Below are the code and all the weights of a small trained network. Each question names an input and a target symbol and asks about switching units off, where a switched-off unit gives its printed mean instead of its output.

import numpy as np


def w(rows, s, z=0):
    codes = np.array(rows[::2]) - 128.0
    scale = np.full(codes.shape[1], s)
    scale[-1] = z or s
    return codes * scale


def norm(h):
    return h / np.sqrt((h * h).mean(-1, keepdims=True) + 1e-5)


def f(y):
    return np.maximum(y, 0)


def softmax(a):
    e = np.exp(a - a.max(-1, keepdims=True))
    return e / e.sum(-1, keepdims=True)


def log_softmax(a):
    a = a - a.max(-1, keepdims=True)
    return a - np.log(np.exp(a).sum(-1, keepdims=True))


def net(x, mask):
    ids = ['δεηλξσψ'.index(c) for c in x.split()]
    T = len(ids)
    res = E[ids] + P[:T]
    r = norm(res)
    for j in range(2):
        rows = slice(2 * j, 2 * j + 2)
        q, k, v = (r @ M[0][rows].T for M in (Q, K, V))
        z = softmax(np.where(np.tri(T) > 0, q @ k.T / 2**0.5, -1e9)) @ v
        o = O[0][rows]
        res = res + np.where(mask[j], z, o[:, -1]) @ o[:, :-1]
    y = f(norm(res) @ A[0][:, :-1].T + A[0][:, -1])
    res = res + np.where(mask[2:6], y, B[0][:, -1]) @ B[0][:, :-1]
    return log_softmax(norm(res)[-1] @ U[:, :-1].T + U[:, -1])


Q, K, V, O, A, B = {}, {}, {}, {}, {}, {}
E = w([
[28,52,108,196,120],'δ',
[112,177,132,133,60],'ε',
[123,84,95,179,209],'η',
[102,161,107,76,121],'λ',
[147,65,112,81,171],'ξ',
[132,190,82,107,169],'σ',
[97,192,254,130,130],'ψ',
],0.02)
P = w([
[173,93,153,131,103],'0',
[147,93,120,142,141],'1',
[191,22,110,169,115],'2',
[182,77,103,154,128],'3',
[194,13,102,97,144],'4',
[222,58,104,72,116],'5',
[183,131,102,72,126],'6',
[254,110,60,79,117],'7',
[187,165,117,42,88],'8',
[171,175,119,61,96],'9',
[181,185,189,100,29],'10',
],0.0045)
Q[0] = w([
[194,216,150,2,91],'h1',
[78,93,147,89,233],'h1',
[171,191,102,95,85],'h2',
[166,217,169,144,152],'h2',
],0.0094)
K[0] = w([
[117,203,191,30,100],'h1',
[56,137,217,98,74],'h1',
[102,120,217,140,87],'h2',
[250,133,133,163,195],'h2',
],0.012)
V[0] = w([
[126,111,214,56,157],'h1',
[146,64,72,27,120],'h1',
[1,91,75,128,66],'h2',
[123,191,138,34,7],'h2',
],0.0085)
O[0] = w([
[144,40,204,155,105,201],'h1',
[34,159,135,125,160,172],'h1',
[131,71,2,60,117,251],'h2',
[88,143,159,101,56,81],'h2',
],0.0091,0.0019)
A[0] = w([
[95,135,235,240,69,232],'n1',
[237,82,63,70,175,253],'n2',
[3,206,183,20,92,202],'n3',
[106,205,97,165,118,84],'n4',
],0.0059,0.002)
B[0] = w([
[151,94,62,166,91,170],'n1',
[165,204,105,105,89,254],'n2',
[176,158,117,148,141,204],'n3',
[2,117,137,111,85,151],'n4',
],0.014,0.0061)
U = w([
[34,94,212,77,202,79],'δ',
[180,163,91,140,214,34],'ε',
[59,144,174,92,100,4],'η',
[91,197,82,85,8,46],'λ',
[95,133,40,89,104,226],'ξ',
[45,205,133,78,129,183],'σ',
[196,131,162,175,74,204],'ψ',
],0.011,0.0041)

Each question gives the input, a string of symbols that net reads in full, and the target symbol t.
The units are the heads (2 rows each of Q, K, V and O) and the neurons (one row each of A and B). Each row of codes is followed by its name. A weight is (code - 128) times the scale printed after its matrix; where a second scale follows, it is the last column's (O, A, B and U).
mask holds one flag per unit, heads first, then neurons. A switched-off unit (its flag False) gives its mean, the last column of its rows in O or B, instead of its output. The means were averaged over made-up inputs and are rounded, as every weight is.
A unit's drop is (log p(t) with every unit on - log p(t) with that unit switched off) / (log p(t) with every unit on - log p(t) with every unit switched off).
The circuit of an input: a set's keep is (log p(t) with only the set's units on - log p(t) with every unit switched off) / (log p(t) with every unit on - log p(t) with every unit switched off). Starting from all 6 units, units are removed one at a time, each time the one whose removal leaves the highest keep (on an exact tie, the one counted first), for as long as the keep stays at least 0.8.
circuit, biggest first: the units of the circuit, biggest drop first
top k neurons: the k neurons with the biggest drops, biggest first
which heads matter: for each layer, one digit per head in row order, 1 if its drop is at least 0.15 and else 0, layers parted by /
drop of u: that unit's drop, to one decimal
input ψ δ σ ψ η ξ ψ λ ξ, target ψ: which heads matter -> 10
input ε ξ λ ξ σ λ ξ δ ψ ψ λ, target ψ: circuit, biggest first -> n3, h1, h2, n2
input ξ σ ξ, target δ: circuit, biggest first -> h1, h2
input σ ξ ε ξ, target λ: circuit, biggest first -> n2, h2
input ψ ξ λ, target ψ: circuit, biggest first -> h2, h1, n2
input ξ σ λ, target σ: circuit, biggest first -> h1
input ξ σ σ, target σ: which heads matter -> 11
input σ σ λ δ σ ψ ξ σ ψ, target ψ: circuit, biggest first -> n1, h1
input η η σ ξ, target ε: which heads matter -> 01
input ξ σ σ σ λ, target σ: top 3 neurons -> n2, n1, n3
input η ξ ξ, target ε: top 2 neurons -> n2, n4
input ξ ξ ξ σ, target σ: drop of n1 -> 0.1
input λ ξ σ η σ ψ ξ, target ψ: drop of h2 -> 0.0
input ε ε λ λ ξ, target λ: drop of n2 -> 0.2
input ξ ε σ ξ ξ ξ ψ, target ψ: top neuron -> n1
